Here is a tiny trained network, its code and every weight. The questions are about switching its units off for an input and a class, where a switched-off unit gives its printed mean instead of its output.

import numpy as np


def w(rows, s, z=0):
    codes = np.array(rows[::2]) - 128.0
    scale = np.full(codes.shape[1], s)
    scale[-1] = z or s
    return codes * scale


def norm(h):
    return h / np.sqrt((h * h).mean(-1, keepdims=True) + 1e-5)


def f(y):
    return y / 2 * (1 + np.tanh(0.7978845608 * (y + 0.044715 * y**3)))


def log_softmax(a):
    a = a - a.max(-1, keepdims=True)
    return a - np.log(np.exp(a).sum(-1, keepdims=True))


def net(x, mask):
    res = np.array(x, float).reshape(1, 2) / 4 @ E
    u = 0
    for l in range(2):
        y = f(norm(res) @ A[l][:, :-1].T + A[l][:, -1])
        res = res + np.where(mask[u : u + 7], y, B[l][:, -1]) @ B[l][:, :-1]
        u += 7
    return log_softmax(norm(res)[-1] @ U[:, :-1].T + U[:, -1])


A, B = {}, {}
E = w([
[53,96,125,126,136,219,93,188,187,186,100],'x0',
[134,128,126,147,177,158,2,219,98,63,157],'x1',
],0.0094)
A[0] = w([
[40,61,114,210,159,136,52,220,169,231,43,121],'0.n0',
[113,191,123,206,92,39,132,72,36,4,248,250],'0.n1',
[96,175,139,127,163,143,27,238,26,77,197,89],'0.n2',
[152,148,124,92,103,100,225,110,131,209,52,149],'0.n3',
[125,153,128,131,119,82,179,29,112,177,134,91],'0.n4',
[124,122,119,174,213,176,63,242,101,68,157,29],'0.n5',
[100,37,137,132,105,184,91,157,156,155,134,114],'0.n6',
],0.0039,0.0023)
B[0] = w([
[162,212,157,30,50,103,163,117,66,63,149,226],'0.n0',
[75,163,124,40,136,158,119,204,139,172,41,255],'0.n1',
[177,84,152,202,144,108,134,39,128,203,80,238],'0.n2',
[95,82,123,201,163,161,71,160,147,40,156,196],'0.n3',
[138,92,124,148,123,137,30,157,113,191,158,178],'0.n4',
[219,125,78,158,178,87,123,69,66,167,112,218],'0.n5',
[168,188,96,105,190,2,130,147,77,70,118,166],'0.n6',
],0.007,0.0064)
A[1] = w([
[100,125,127,132,147,201,62,184,160,126,131,142],'1.n0',
[85,118,136,145,74,113,155,74,157,141,121,98],'1.n1',
[158,168,139,74,106,90,132,138,92,89,136,99],'1.n2',
[120,75,131,176,115,161,174,56,154,129,167,2],'1.n3',
[160,149,127,125,160,129,20,193,87,106,140,69],'1.n4',
[154,136,147,213,158,124,109,129,125,129,152,61],'1.n5',
[157,141,139,151,112,130,111,109,102,28,252,110],'1.n6',
],0.011,0.0049)
B[1] = w([
[183,175,140,79,128,104,157,42,61,155,36,161],'1.n0',
[146,121,119,157,168,118,86,178,128,91,166,177],'1.n1',
[69,129,134,104,116,183,151,143,162,117,126,207],'1.n2',
[163,88,118,179,194,84,95,146,139,132,168,167],'1.n3',
[84,105,122,151,105,130,159,151,188,113,189,246],'1.n4',
[143,91,139,155,153,112,117,133,109,99,132,155],'1.n5',
[244,123,156,133,202,56,54,62,41,235,4,135],'1.n6',
],0.011)
U = w([
[149,69,111,250,180,91,103,148,149,106,180,168],'0',
[36,157,127,86,105,151,171,177,172,88,152,195],'1',
[189,163,139,101,153,98,134,49,40,149,30,251],'2',
[125,127,141,164,102,165,117,95,122,150,139,16],'3',
[117,116,135,166,92,156,119,99,109,150,135,4],'4',
[113,117,130,160,98,146,117,100,103,145,137,19],'5',
[112,117,135,160,100,139,118,103,107,144,135,11],'6',
[117,117,136,162,95,150,116,95,113,144,135,14],'7',
],0.019,0.0046)

Each question gives the input, the list of numbers given to net, and the class t.
The units are the neurons (one row each of A and B). Each row of codes is followed by its name. A weight is (code - 128) times the scale printed after its matrix; where a second scale follows, it is the last column's (A, B and U).
mask holds one flag per neuron, layer by layer. A switched-off neuron (its flag False) gives its mean, the last column of its row in B, instead of its output. The means were averaged over made-up inputs and are rounded, as every weight is.
A unit's drop is (log p(t) with every unit on - log p(t) with that unit switched off) / (log p(t) with every unit on - log p(t) with every unit switched off).
The circuit of an input: a set's keep is (log p(t) with only the set's units on - log p(t) with every unit switched off) / (log p(t) with every unit on - log p(t) with every unit switched off). Starting from the 12 units with the biggest drops (on a tie, the unit counted first), units are removed one at a time, each time the one whose removal leaves the highest keep (on an exact tie, the one counted first), for as long as the keep stays at least 0.8.
units of the circuit, in order: the units of the circuit, biggest drop first
most important unit: the unit with the biggest drop
k most important neurons: the k neurons with the biggest drops, biggest first
top k neurons in layer l: the k neurons of layer l with the biggest drops, biggest first
drop when u is switched off: that unit's drop, to one decimal
input [-7,-2], class 1: top neuron in layer 0 -> 0.n1
input [8,-8], class 0: units of the circuit, in order -> 0.n1; 1.n1
input [-6,-6], class 0: top 2 neurons in layer 0 -> 0.n0; 0.n6
input [5,4], class 1: top 3 neurons in layer 0 -> 0.n3; 0.n0; 0.n4
input [2,1], class 2: units of the circuit, in order -> 0.n1; 1.n6; 0.n0
input [3,-2], class 2: top 2 neurons in layer 1 -> 1.n6; 1.n4
input [-8,-3], class 1: 2 most important neurons -> 0.n1; 0.n2
input [-8,-2], class 1: 2 most important neurons -> 0.n1; 0.n2
input [-8,-8], class 0: 2 most important neurons -> 0.n0; 0.n3
input [3,-3], class 2: 2 most important neurons -> 0.n3; 0.n2
input [-1,3], class 2: 2 most important neurons -> 0.n2; 0.n3
input [-3,2], class 2: top 3 neurons in layer 0 -> 0.n0; 0.n6; 0.n2
input [-1,-3], class 2: 4 most important neurons -> 0.n3; 1.n0; 0.n2; 0.n4
input [-1,-4], class 0: 2 most important neurons -> 0.n1; 0.n0
input [-5,3], class 1: most important unit -> 0.n1
input [2,2], class 2: 2 most important neurons -> 0.n1; 0.n0
input [-2,-1], class 2: 2 most important neurons -> 1.n0; 0.n0
input [-5,1], class 1: drop when 0.n1 is switched off -> 0.4
input [6,-8], class 0: drop when 0.n1 is switched off -> 0.9
input [-6,-1], class 1: most important unit -> 0.n1
input [0,-1], class 2: drop when 1.n0 is switched off -> 0.5
